(in the rows, 128 means zero)
Each row has a class, written after it.
[157 135 152  98 125 153 108 121 134 124 127 148  93 104 126 117 110 157
 128  95 129  97 173 162  89 100 109 178 114 126 135 184 139 126  88 155
  97  93 123 166 106 108 117 125 135 165 125 122  92 122 135 127 174]
taf
[124 145  80 116 159 182 109 159 137 192 110 152 138 197 138 116 129 146
  96 134 163 141 138 138 125 107  64 156  87  81 122 121 207 140  86 179
 140 124 154 149  81 125 152 127 126 148  92 125  92  88 128 111 148]
Sitis
[109 140 144 157 170 180 116 190 137 202 119 118 159 173 131 143 151  99
  95 157 172 143 152 143 105 140  89 160  69  91 132 119 199 146  55 167
 160  77  99 154  81 159 148 113 141 131 134 137  82  67 119 126 170]
suto
[115 107 137 117 155 152  96 140 144 107 129 157 112 111 131 120 137 137
 116 118 119 120 144 153  85  90  94 197 111 123 115 152  90 143  87 166
 111  51 103 171  83 108 142  97 146 152 129 136  84 130 110 115 200]
soka
[109 140 105 179 155 193  85 164 125 204  93 180 131 165 100 128 163 116
 120 139 157 173 168 143 116 114  75 177 103 106 138 129 224 140  81 179
 174 102 100 158 103 124 121 130 145 148  94 125  88 106 142 118 175]
Beb
[125 111 143 119 132 130 109 135 105 140 137 129  88  86 103 133 121 141
 107 105 120  84 149 137  78  74  95 159 122 119  99 173  90 160  91 143
 117  97 128 138 111  72 151 126 120 179 104  85  69 113 142 141 201]
vem
[112 137 133 152 164 185 128 179 118 200 129 130 143 168 116 134 162  99
 123 151 169 128 145 142 101 141  74 159  60  90 121 126 189 144  58 179
 172 103 100 137  83 128 144 120 137 149 117 130  61  88 131 128 182]
vem
[122 115 121 136 141 131  95 134 137 107 133 134 106 111 129  94 142 133
 129 122 122 109 143 140  76  96  92 176 111 141  98 144  83 143 112 154
 105  83 116 159  84  97 156 107 146 178 120 124  79 134 115 112 183]
vem
[141 115 155 110 149 115 110 124 120 141 127 139 110 108 110 145 105 152
  85 114 102  77 158 129  78  64 122 147 113 108 107 166 125 161  93 149
 102 102 126 150 117 106 160 130 121 177 101  82  90  93 134 131 190]
Sitis
[118 105 126 128 155 150  90 132 149 106 123 152 104 115 136 120 135 151
 120 118 124 117 143 149  81  95  89 192 104 118 113 146 102 140 100 157
 104  77 106 174  96 107 155  91 152 155 119 125  82 125 108 107 193]
soka
[136 108 161 109 123 169 113 128 141 143 113 166  78  99 109 131 119 156
 117  95 130 106 165 165  87 113 104 184 104 119 136 176 140 151  63 145
 106  72 119 173 115  95 107 118 131 152 118 126  71 128 127 141 186]
soka
[133 119 141 124 148 135 114 151 107 135 124 117 103  96 114 143 108 146
  88 110 119  99 156 133  85  84 113 156 119 114 108 177 131 161  91 137
 113  77 119 154 112 109 155 138 113 165 106  91 106  99 146 138 207]
suto
[121 135  95 149 142 191  87 164 118 202  90 155 119 170 109 134 153 116
 107 127 183 165 159 147 114 113  58 161 101 101 124 139 238 140  85 166
 174 104 128 147 104 141 131 135 143 148 106 117  99  88 131 131 174]
bel
[ 98 145 136 161 173 158 116 164 114 209 136 154 154 163 125 140 153 109
 115 149 170 143 155 141 101 147  81 160  63  96 129 113 212 133  76 178
 174  97  87 163  81 141 136  98 143 139 114 132  70  96 131  98 199]
Beb
[132 121 151 116 124 121 108 117 112 143 124 138  87  98 101 155  94 150
  89 105 118  85 155 132  81  83 111 141 113 114 102 159 135 161  98 130
 111 104 134 174 100 101 159 112 115 178 103  98  86 108 136 144 201]
Sitis
[122 133 136 151 167 175  97 165 139 209 127 151 145 171 129 130 140 105
 110 149 178 138 159 146 108 128  78 156  71  88 130 127 207 138  70 177
 171 124 109 144  88 148 132 115 143 135 102 128  70  65 123 132 160]
nipav
[124 127 107 154 162 191  89 155 134 206  93 165 133 185 111 123 157 125
 113 147 163 164 155 139 111  96  68 183 102  92 135 123 242 150  77 187
 161 118 125 155  98 135 145 135 141 142  92 112  91  80 129 125 154]
Sitis
[104 134 147 162 183 187 120 170 123 212 117 161 153 169 112 138 160  98
 108 148 162 139 167 142 102 132  85 149  64  87 130 115 218 138  69 189
 181  93  84 165  88 134 122 110 143 139 126 126  62  89 131 111 183]
Beb
[ 92 133 138 139 142 179 108 170 131 214 120 138 138 171 118 137 147 106
  88 147 183 134 152 139  93 138  65 152  71  84 125 109 212 134  74 198
 167 111  95 143  98 148 147 113 133 158 118 134  68  82 127 115 183]
godi
[123 133 106 157 153 196  78 163 135 208  92 161 134 175 113 117 150 131
 115 137 172 167 168 150 122  97  59 178 108  95 132 142 235 145  84 170
 164 134 108 146 110 141 132 146 141 139  75 107  93  79 131 136 154]
nipav
[121 133 107 139 158 206  91 157 121 208  95 166 127 172 110 128 164 113
 108 148 164 168 158 142 125 100  62 181  94 101 134 133 221 142  74 160
 174 113 121 146 122 139 138 147 133 137  93 123 104  87 131 140 159]
Mis
[118 144  90 119 151 178  92 175 109 194 122 161 121 171 153 127 131 131
  90 124 184 157 123 157 129 117  54 152  83 100 118 131 186 130 107 160
 171  97 135 135  80 123 139 120 132 152  99 137 109  99 126 120 184]
bel
[120 139  87 127 152 198  92 163 120 193 115 159 128 181 145 130 136 123
  92 138 169 152 144 145 129 109  67 172  78  91 123 130 196 125  85 156
 159 115 138 158  92 135 146 119 132 140  86 136 101  94 126 123 163]
Mis
[157 114 171 100 119 136 120 114 137 154 116 168  93 109 107 126 120 151
 122 110 109  97 169 158  76 101 124 179 102 127 129 173 150 148  86 160
 102  89 127 173 103 105 108 119 129 165 105 121  79 115 124 126 179]
Sitis
[115 107 143 127 116 134  94 145 112 151 123 139  75  90 100 134 104 147
  91 106 133  87 160 127  73  69 118 138 118 108 104 180 117 149  92 142
  99  98 133 155 125 107 128 133 123 182 113  91  78 108 142 132 193]
Ket
[118 113 142 117 127 126 103 137 100 135 142 124  94  90 113 132 113 150
 102 106 119  86 146 139  78  90  99 157 121 122 100 163  81 158 101 137
 111  96 129 141 111  67 151 120 123 182 100  89  84 118 136 139 205]
vem
[ 92 135  86 125 122 194  92 174 126 193 106 149 122 176 134 130 122 136
  87 130 182 152 147 142 111 122  55 159  83  89 123 125 206 132  88 180
 153 117 128 149  82 119 143 132 121 163  92 137  81 101 129 106 168]
godi
[124 139 111 154 158 191  80 163 129 197  98 152 124 164 118 123 152 123
 121 128 178 170 155 145 115  98  68 184 111 103 141 139 220 131  78 171
 170 114 107 148 112 137 139 145 143 149 108 128  94  81 136 144 165]
taf
[132 106 139 108 132 150  94 135 125 112 138 143 113 109 132 103 134 134
 105 124 128 112 152 161  84  89  90 176 112 119  98 145 113 145 119 170
 124  63 114 162  81 125 137  92 142 167 130 129 104 130 120 108 210]
bel
[110 126 123 153 181 182 119 173 141 192 122 137 139 175 120 135 159 115
  99 138 169 145 135 140 104 134  68 169  76  82 131 121 205 146  46 182
 166  88 102 147  98 143 148 111 138 142 119 135  80  74 129 125 189]
soka
[ 98 135 136 162 167 182 107 190 126 208 124 140 137 175 115 131 157 105
 102 157 176 141 136 136  96 118  75 138  71  82 127 121 205 136  66 183
 158 109 101 138 109 146 132 132 145 148 124 125  80  69 134 114 166]
Ket
[125 129 148 142 167 180 119 161 132 206 117 145 150 180 113 129 148 109
 101 163 158 129 154 136  95 124  89 162  73  80 129 109 227 142  55 192
 164 104 108 163  91 155 140 111 141 135 114 130  71  75 120 124 173]
Sitis
[140 121 153 132 122 155 112 123 136 142 112 181  86  94 110 109 124 153
 127 104 114 100 186 161  77 108 122 168 114 128 126 174 148 137  96 158
 117  74 115 170 104 102  98 114 129 167 111 131  82 145 138 118 192]
Beb
[114 139 152 143 162 167 112 166 124 216 122 146 142 162 122 141 148 105
 110 154 175 142 157 148 106 130  78 149  68  93 128 120 208 146  73 168
 180 125  85 147  89 159 140 118 137 136 111 132  70  70 125 135 180]
nipav
[122 129 113 141 148 202  80 159 120 209 100 172 131 172 117 124 157 107
 106 149 162 170 161 145 125  98  75 191  92 104 142 133 222 141  75 166
 172  95 109 156 114 158 132 139 138 135  94 121 100  91 126 137 161]
Mis
[125 114 122 129 142 147 105 138 132 106 133 133 117 106 116  95 140 137
 132 124 112 101 163 144  75  87  95 180 117 127  99 151  91 153  90 166
 105  74 120 151  89  95 154 113 140 175 125 127  84 130 128 115 186]
vem
[116 108 140 118 134 140 100 148 119 127 133 149  80 102 103 146 115 142
  93  99 121  93 157 130  78  80  95 140 123 115 103 182 100 146 101 138
 116 105 121 151 111  97 149 138 103 178 103  99  77 108 133 137 198]
tafi
[131 115 143 127 151 134 107 150 122 135 126 122 102  94 115 145 112 138
  92 115 119  97 158 138  78  86 117 154 121 118 109 175 101 156  88 138
 113  66 123 154 106 105 150 128 125 162 115 102  96  96 132 135 189]
suto
[139 114 156 109 124 147 127 125 141 142 118 154  77  96  92 110 132 151
 132 100 115  93 169 166  79 109  97 171 103 135 122 175 131 150  71 150
 107  90 120 154 113  78 109 131 130 181 110 123  79 131 135 134 170]
vem
[129 114 151 104 142 164  93 125 124 113 120 162 118 115 133 114 130 124
 113 135 115 115 162 152  84  79 107 176  95 135 107 140 108 136 110 155
 115  73  99 187 101 129 139 107 155 155 127 130  89 130 114 110 176]
Mis
[128 137 156 147 181 186 107 180 124 189 126 122 147 169 128 125 145 107
 103 151 168 140 141 138 104 115  81 159  87  85 135 121 204 131  62 185
 180 102  94 150 101 158 134 124 142 147 123 125  86  70 130 144 182]
taf
[121 140 148 148 169 178 121 152 138 210 112 145 145 181 108 135 148 107
  98 146 160 125 154 133 102 119  80 145  66  80 123 112 239 147  61 179
 167 120 104 157  97 150 151 115 135 146 123 122  73  68 129 134 165]
Sitis
[128 127 157 128 125 153 103 120 132 146 115 188  97  98 115 128 122 141
 131 110 122 103 180 169  80 111 114 176 106 133 126 174 136 131  95 165
 111  79 108 177 101 101 100 106 143 157 116 122  71 146 131 106 189]
Beb
[ 95 143 131 138 140 164 118 172 127 199 123 138 146 175 122 151 147 101
 101 147 167 142 153 136  96 133  67 152  68  99 133 111 201 136  73 185
 162 105  94 149  75 158 143 114 132 155 124 142  72  76 125 117 180]
godi
[130 110 155 103 148 131 106 131 109 141 138 137 103 101 102 152 113 136
  84 109 120  88 167 136  96  78 126 157 110 124 111 171 115 151  91 123
 115  90 129 161 119 110 148 124 127 167 104  95 106 112 134 139 198]
Mis
[102 107 137 121 138 145  91 153 125 122 119 156 108 106 134 122 123 132
 120 136 135 122 148 146  81  76 108 172  96 127 105 151 104 133 111 164
  92  72 106 176  87 132 131 115 155 158 120 133  78 134 117 101 184]
Ket
[147 107 152 119 134 161 120 127 144 134 115 165  81 110 104 133 128 154
 112  95 122 105 157 164  91 109 106 189 102 121 141 185 156 146  65 152
  96  75 109 168 117 103 118 126 129 156 108 118  82 123 134 130 193]
soka
[123 111 130 121 145 140 101 134 132 114 134 154 112 108 130  96 141 138
 137 130 118 108 154 154  78 102  88 186 106 131 109 139 101 142 104 172
 113  69 106 162  92  98 153 107 147 165 118 129  85 138 118 103 183]
vem
[100 115 132 124 124 132  86 133 140 115 127 140 100 107 129 116 129 136
 109 123 128 119 156 148  70  91  86 171 113 135 102 144 104 137 117 172
 107  93 107 161  88 125 142 104 143 180 123 139  88 134 118 113 188]
godi
[120 141  82 147 156 203 105 188 130 185 105 141 129 176 149 112 144 127
 103 144 167 163 134 152 117 122  55 169  89  91 116 139 197 137  89 165
 167 100 124 148  75 122 145 131 120 134 110 144  99  86 126 125 160]
suto
[129 123 147 122 140 137 112 152 118 141 124 118 102  97 114 143 110 148
  84 109 120  96 162 141  85  97 113 147 112 115 110 176 116 162  92 128
 112  73 115 156 105 100 158 131 115 166 120 100 102 104 132 138 191]
suto
[127 107 138 114 145 167  97 148 140 106 134 159 101 119 114 111 133 133
 115 121 115 112 161 134  84  91  96 164 108 123 118 156  95 137 101 167
 108  77 108 173  81 120 136 119 127 159 117 126  70 128 113 109 179]
tafi
[ 98 136  87 128 128 188  92 175 123 201 116 152 126 180 135 127 131 140
  90 130 179 152 137 143 115 120  50 161  90  94 125 128 190 131 101 180
 161 115 129 139  81 116 148 127 118 161  89 133  95  93 127 112 178]
godi
[105 132 130 141 167 191 119 195 126 188 137 152 136 181 119 135 160  99
 118 153 166 147 141 138 104 134  76 156  73  92 131 128 181 131  65 178
 172 104  94 147  71 158 129 124 118 134 118 148  61  85 121 118 188]
tafi
[106 154  86 139 170 190 110 168 113 191 119 169 134 174 147 125 139 138
  94 132 158 160 138 146 129 124  55 160  77  90 126 121 200 127  94 180
 163 121 125 148  77 108 131 123 128 141  80 133  99 114 145 105 182]
Beb
[119 148  85 125 158 178  93 167 118 192 117 152 136 178 145 121 128 145
 102 128 173 158 144 145 135 111  56 161  89  91 127 127 200 135 102 166
 152 137 133 143  79 117 155 125 126 141  77 122  99  86 135 113 173]
nipav
[124 109 151 115 112 140 114 150 135 152 118 158  78 104 103 113 115 162
 121 103 131 104 173 161  73 103 127 158 107 124 128 175 149 139  83 142
  87  83 124 174 109 107 100 129 133 167 117 137  81 128 130 112 175]
Ket
[ 96 140  81 149 147 186  92 189 121 192 114 149 127 181 132 120 139 140
 103 136 177 155 132 139 116 106  59 151  87  88 119 135 199 130  89 167
 143 120 135 142  94 120 143 136 132 154  99 127 104  88 136 103 164]
Ket
[117 130 145 151 182 194 129 172 130 195 119 152 144 176 115 149 148 105
 100 141 162 133 143 144 104 133  85 160  62  85 142 117 210 147  41 185
 162  92  84 158  93 148 140 108 139 131 136 125  62  73 131 125 191]
soka
[115 120 145 113 120 128 102 134 112 139 125 134  97  92 108 155  97 149
  81  97 122  87 161 129  78  84  98 143 110 121 108 168 123 147 100 150
 108 102 122 152 111 106 156 127 116 190  96  94  91 107 138 127 208]
godi
[146 117 147 117 122 156 117 136 139 147 105 142 101 106 120 116 118 153
 121 108 130 104 185 162  82 117 118 174 108 130 127 183 155 148  79 150
 101  56 119 175 112 120 111 128 131 153 127 124  92 112 125 121 169]
suto
[126 129 124 148 158 191  96 156 133 205  92 166 133 182 106 118 159 119
 102 143 157 165 149 138 118  86  63 184  99  94 133 126 250 151  70 184
 163 112 114 155 106 139 136 146 134 146  93 113  91  81 137 140 161]
Sitis
[131 107 138 140 151 154 102 134 121 125 124 136  94  96 109 161 110 153
  95  97 120  86 150 136  72  71  98 156 122 104  99 181 101 160  76 138
 110  91 118 155 121  85 153 117 128 176 108  85  80  89 138 139 203]
soka
[110 104 138 138 139 134  88 149 130 121 119 146 109 105 128 110 135 134
 127 135 123 122 149 140  68  80 115 169 107 128 104 144 105 138 119 164
  98  81  96 174  93 128 134 108 152 161 125 123  83 127 115  90 190]
Ket
[ 98 132 139 143 146 181 112 172 129 213 122 137 138 171 117 147 152 104
  97 148 182 131 149 136  90 131  68 151  71  87 124 118 199 134  74 192
 169 115 102 144  89 151 147 115 135 160 115 129  64  72 124 118 186]
godi
[135 125 158 138 114 155 111 123 134 141 117 180  87  97 113 129 134 142
 129 112 119 103 180 168  78 114 110 175 106 126 126 173 157 135  94 155
 122  90 106 180  99 106 101 111 133 166 115 123  80 141 136 113 193]
Beb
[102 133 100 154 154 199  89 177 135 196 102 168 107 175 100 119 165 122
 113 123 175 171 155 127 123 111  46 162 109 104 133 139 217 141  76 166
 174 117 125 146 104 141 140 151 114 151  95 122  94  96 134 144 173]
tafi
[129 105 144 117 132 126  89 126 143 115 130 136 115 130 128 106 133 145
 112 136 119 116 143 147  78  82 100 183 116 120 105 143 114 151 120 173
  98  79 124 177  84 112 152  93 145 164 114 116  83 126 110 102 182]
Sitis
[151 124 157 103 106 142 110 123 124 137 121 168  85 103 113 118 121 142
 111 100 128  93 170 170  85 107 114 164 101 139 125 185 147 132 105 151
 111  74 115 153 103 126 112 113 137 169 130 124  99 129 128 126 199]
bel
[132 110 156 101 141 144 102 129 110 139 125 141 103 100 109 155  97 140
  70 112 115  83 166 137  93  75 120 154 106 118 109 170 114 146  79 129
 107  89 137 165 127 109 147 127 125 167  93  97 105 108 132 141 195]
Mis
[144 104 149 115 135 167 113 130 149 134 115 157  90 109 111 146 128 153
 115  96 117  99 164 159  81 107 110 186  99 109 133 185 131 142  69 160
 101  70 121 165 114  95 115 115 142 159 100 116  80 110 125 123 184]
soka
[121 104 151 103 136 128 117 153 118 130 139 146  81 105  99 149 111 146
  85  95 111  92 162 131  84  95 113 135 117 119 119 176 103 150  95 132
 111  91 120 157 104 102 137 140  97 172  99 107  86 117 131 141 202]
tafi
[120 142 130 148 149 178 110 167 136 204 117 132 142 170 119 135 148 111
 113 145 173 140 162 150 103 132  75 150  76  87 118 138 203 141  69 168
 162 130 103 148  89 149 131 122 137 141 108 139  65  73 124 130 167]
nipav
[124 127 109 147 156 206  86 158 122 209  82 173 133 175 113 135 152 108
  96 140 162 165 163 143 122  93  73 181  99 106 133 136 229 137  70 168
 165 105 119 157 125 140 135 147 138 139  92 114 103  80 131 136 160]
Mis
[128 119 140 111 130 132  87 140 126 111 131 150 111 112 138 117 134 127
 105 124 125 113 153 161  81  89  88 172 107 124 101 159 108 137 121 167
 115  64 110 158  87 124 146  98 150 166 132 126  95 133 113 107 197]
bel
[125 134 109 159 147 187  79 166 129 207 101 157 136 171 117 122 160 125
 117 142 168 173 162 145 117 101  63 184 106  99 133 144 214 146  89 174
 170 125 113 134  99 129 141 140 136 138  78 116  93  75 130 131 169]
nipav
[137 105 144 112 117 138  95 116 121 138 119 140  97 109 107 147 109 144
  80 109 114  82 160 134  76  60 104 160 121 103  98 175 130 155 102 156
  99 109 143 170 110  95 157 123 124 174 101  76  72  95 132 132 187]
Sitis
[ 91 126 139 164 159 174 108 189 123 214 125 139 125 167 109 136 151 104
 101 153 178 148 134 140  98 120  83 142  70  85 128 118 212 139  70 169
 164 109  95 146  97 145 131 121 138 140 122 133  73  77 134 122 178]
Ket
[137 113 154 116 133 115 108 124 113 135 128 140  97 105 101 152 102 146
  88 113 100  84 157 134  76  71 125 146 115 117 111 162 129 161  96 140
 107  99 123 168 104 109 153 120 119 177 109  94  87  95 133 137 199]
Sitis
[121 132 106 152 168 194  79 169 128 191  98 150 124 169 120 119 148 122
 114 138 177 171 152 150 116  89  71 187 116  96 141 135 225 131  80 179
 163 115  97 148 106 145 141 143 144 145 108 123  90  86 137 137 162]
taf
[142 123 146 109 125 135 132 127 128 130 124 151  96 106 104 118 128 151
 133 103 109  95 165 160  90 109 102 176 102 142 127 174 130 151  74 151
  94  87 114 158 102  96 120 132 128 171 108 114  87 137 137 124 183]
vem
[128 113 154 117  97 158 108 127 140 144 113 163  75 100 105 134 114 141
 116  99 133 105 168 167  74 103 101 169 106 135 123 180 154 135  89 159
 109  93 110 170 100 117 104 128 127 175 108 132  74 126 133 127 185]
godi
[127 129 118 156 147 189  85 169 125 212  93 168 136 170 108 134 151 119
 126 143 164 173 166 150 119  99  79 180 104 108 142 146 213 146  87 166
 169 110  94 151  88 142 128 140 139 129  81 121  79  78 124 135 166]
nipav
[ 95 127 106 161 143 192  85 179 114 216  90 167 121 168 111 128 146 124
 116 141 185 167 152 138 111  98  74 170  95  99 130 137 227 137  83 173
 149 112 107 152 112 146 121 143 145 144  98 112  86  93 137 121 169]
Ket
[136 115 152 106 123 161 126 131 143 134 120 157  88 110 115 138 128 154
 116  94 124 110 150 174  89 114 108 190  98 126 131 185 135 145  67 151
  96  77 113 164 100 106 107 118 132 154 116 131  78 126 132 124 196]
soka
[103 134 132 147 171 182 118 180 142 198 125 136 139 175 125 151 166 106
 105 145 173 137 136 146  99 145  79 168  66  80 130 129 189 141  51 173
 165  97  96 143  85 150 146 107 138 141 132 137  61  77 116 123 190]
soka
[121 113 157 108  91 146  99 124 144 141 116 156  77  97 113 131 117 148
 111 104 129  99 181 158  71 115 105 176 101 130 129 178 141 131  92 163
 103  90 123 159 104 106 108 118 131 180 109 135  81 127 124 124 179]
godi
[112 107 131 102 151 149 101 155 133 102 141 154 107 116 121 107 142 138
 126 127 111 117 156 141  78  89  96 171 107 129 110 157  82 135 112 162
 110  82 105 163  80 118 139 122 125 161 122 139  74 125 110 104 193]
tafi
[120 127 164 106 116 152 107 138 121 151 117 176  75  94 114 127 109 151
 116 109 138 102 161 160  88 100 111 166  86 129 132 178 154 131  90 149
  89 100 116 160 111 111 108 129 137 164 112 118  86 136 142 119 180]
Ket
[101 141 131 139 176 173 128 175 124 197 131 137 149 176 127 120 162 107
 118 155 164 124 141 145 106 124  66 152  64  88 121 112 178 141  66 182
 167 105  96 123  98 136 147 121 143 150 128 131  69  82 129 128 169]
vem
[124 150  90 122 145 178  92 171 114 194 123 156 133 171 148 126 131 135
 112 138 166 166 139 155 135 118  63 171  78  95 132 137 192 132 104 163
 158 132 113 144  70 128 139 127 127 130  75 132  85  94 128 113 171]
nipav
[120 106 135 117 141 155 102 154 143  99 131 156 104 125 113 102 134 136
 128 123 114 114 157 141  73  88 105 157 116 130 117 148 100 138 107 169
 110  76 109 174  83 137 137 117 132 159 129 133  69 125 116 100 186]
tafi
[120 143 127 138 144 174 113 169 117 197 121 136 140 174 124 141 156 100
 106 144 177 132 155 147  97 121  73 142  76  83 117 119 204 141  74 179
 173  94 106 149  90 173 134 107 149 154 139 130  72  74 127 117 184]
bel
[115 123  96 168 163 203  92 170 135 197  88 156 119 174 106 144 160 128
 119 130 167 172 155 140 114 114  76 185  94  93 147 141 218 149  58 171
 162  86 101 154 104 130 135 128 144 139 100 125  78  84 126 130 172]
soka
[119 115 138 106 135 143 112 144 114 130 124 137  86  97  92 157 112 150
  87  97 116  91 163 118  88  79 102 139 115 118 109 176 106 150  90 133
 104 110 124 155 109 112 155 143 103 179  93  93  79 106 137 130 206]
tafi
[147 127 163 104 112 148 105 129 132 142 116 171  83 103 119 123 124 144
 127 111 120 109 170 175  88  94 108 179 112 134 127 194 130 134 100 152
 108 114 111 154  97 103  99 129 130 153 106 124  78 124 129 135 181]
nipav
[142 121 170 115 104 143  95 122 143 144 111 170  87  95 126 130 109 143
 124 107 128 107 183 175  87 102 112 181 104 128 128 180 148 134  94 141
 104 100  99 176  94 116 106 111 138 149 102 130  69 124 121 129 171]
nipav
[116 102 131 119 142 138  97 137 136 113 141 148 113 108 121  99 137 138
 132 125 118 110 147 157  82  92  88 194 115 130 106 134  83 149 109 157
 108  68 110 167  78  92 156  96 142 171 109 129  84 136 116 112 191]
vem
[117 132 101 172 165 206  87 184 130 203  85 140 136 167 123 121 155 114
 109 145 170 172 160 145 114 108  78 182 102  98 130 144 225 150  72 175
 166  86 105 144 105 144 135 145 136 136 110 121  97  75 134 135 163]
suto
[136 115 138 116 138 138  80 135 132  97 136 141 109 110 143  97 131 139
 134 119 127 126 149 152  72  83  96 193 123 133 113 154 106 125 127 164
 112  86 110 179  85 109 151 106 149 163 133 130  84 124 117 112 189]
taf
